Here is a tiny trained network, its code and every weight. The questions are about switching its units off for an input and a class, where a switched-off unit gives its printed mean instead of its output.

import numpy as np


def w(rows, s, z=0):
    codes = np.array(rows[::2]) - 128.0
    scale = np.full(codes.shape[1], s)
    scale[-1] = z or s
    return codes * scale


def f(y):
    return y / 2 * (1 + np.tanh(0.7978845608 * (y + 0.044715 * y**3)))


def log_softmax(a):
    a = a - a.max(-1, keepdims=True)
    return a - np.log(np.exp(a).sum(-1, keepdims=True))


def net(x, mask):
    res = np.array(x, float).reshape(1, 2) / 4 @ E
    y = f(res @ A[0][:, :-1].T + A[0][:, -1])
    res = res + np.where(mask, y, B[0][:, -1]) @ B[0][:, :-1]
    return log_softmax(res[-1] @ U[:, :-1].T + U[:, -1])


A, B = {}, {}
E = w([
[4,125,99,103,148,117,105,2,34,10],'x0',
[156,33,232,228,138,220,69,181,79,175],'x1',
],0.011)
A[0] = w([
[132,250,115,79,104,69,225,130,199,84,133],'n1',
[70,112,112,158,96,133,103,77,113,109,83],'n2',
[178,130,124,156,136,131,168,159,165,158,115],'n3',
[132,58,163,222,139,135,53,178,93,110,102],'n4',
[143,106,118,129,26,98,138,181,151,162,141],'n5',
[138,104,146,135,110,85,138,149,127,118,255],'n6',
[53,88,121,133,161,139,142,118,74,57,169],'n7',
[184,181,110,117,137,141,147,171,147,170,74],'n8',
],0.013,0.014)
B[0] = w([
[229,62,109,96,56,134,106,94,76,83,250],'n1',
[74,105,111,49,193,24,54,100,154,178,164],'n2',
[112,147,120,81,162,87,102,68,82,186,191],'n3',
[182,42,2,155,92,67,114,102,63,49,232],'n4',
[164,146,159,134,212,85,82,68,107,236,190],'n5',
[193,219,215,153,157,218,232,205,16,152,212],'n6',
[131,127,158,43,187,164,138,139,55,151,215],'n7',
[75,128,158,58,112,38,96,27,117,139,176],'n8',
],0.011,0.021)
U = w([
[99,140,143,80,200,100,98,107,106,181,102],'0',
[169,77,77,155,69,114,119,114,103,81,128],'1',
[178,178,188,131,166,220,248,166,89,142,255],'2',
[91,132,111,155,100,142,142,159,139,138,89],'3',
[115,162,112,148,141,126,167,107,169,130,94],'4',
[104,128,124,166,105,118,128,176,153,117,93],'5',
[84,156,134,165,94,106,115,133,127,116,92],'6',
[133,113,116,150,125,146,141,145,172,122,91],'7',
],0.016,0.0065)

Each question gives the input, the list of numbers given to net, and the class t.
The units are the neurons (one row each of A and B). Each row of codes is followed by its name. A weight is (code - 128) times the scale printed after its matrix; where a second scale follows, it is the last column's (A, B and U).
mask holds one flag per neuron, in row order. A switched-off neuron (its flag False) gives its mean, the last column of its row in B, instead of its output. The means were averaged over made-up inputs and are rounded, as every weight is.
A unit's drop is (log p(t) with every unit on - log p(t) with that unit switched off) / (log p(t) with every unit on - log p(t) with every unit switched off).
The circuit of an input: a set's keep is (log p(t) with only the set's units on - log p(t) with every unit switched off) / (log p(t) with every unit on - log p(t) with every unit switched off). Starting from all 8 units, units are removed one at a time, each time the one whose removal leaves the highest keep (on an exact tie, the one counted first), for as long as the keep stays at least 0.8.
circuit, biggest first: the units of the circuit, biggest drop first
k most important neurons: the k neurons with the biggest drops, biggest first
drop when u is switched off: that unit's drop, to one decimal
input [-7,7], class 0: circuit, biggest first : (n3)
input [-1,-3], class 2: circuit, biggest first : (n4; n2)
input [-3,0], class 2: 3 most important neurons : (n2; n4; n6)
input [-3,3], class 2: 3 most important neurons : (n1; n2; n6)
input [7,6], class 0: 3 most important neurons : (n7; n2; n1)
input [-6,6], class 0: 4 most important neurons : (n1; n5; n3; n8)
input [-5,6], class 1: 2 most important neurons : (n4; n7)
input [-6,5], class 0: 2 most important neurons : (n1; n5)
input [5,-6], class 1: 4 most important neurons : (n1; n5; n3; n8)
input [3,3], class 2: 2 most important neurons : (n1; n8)
input [3,2], class 2: drop when n8 is switched off : 0.3
input [-7,5], class 0: drop when n5 is switched off : 0.1
input [8,4], class 0: drop when n3 is switched off : 0.0
input [-1,-8], class 1: circuit, biggest first : (n1)
input [3,-7], class 1: drop when n1 is switched off : 3.9
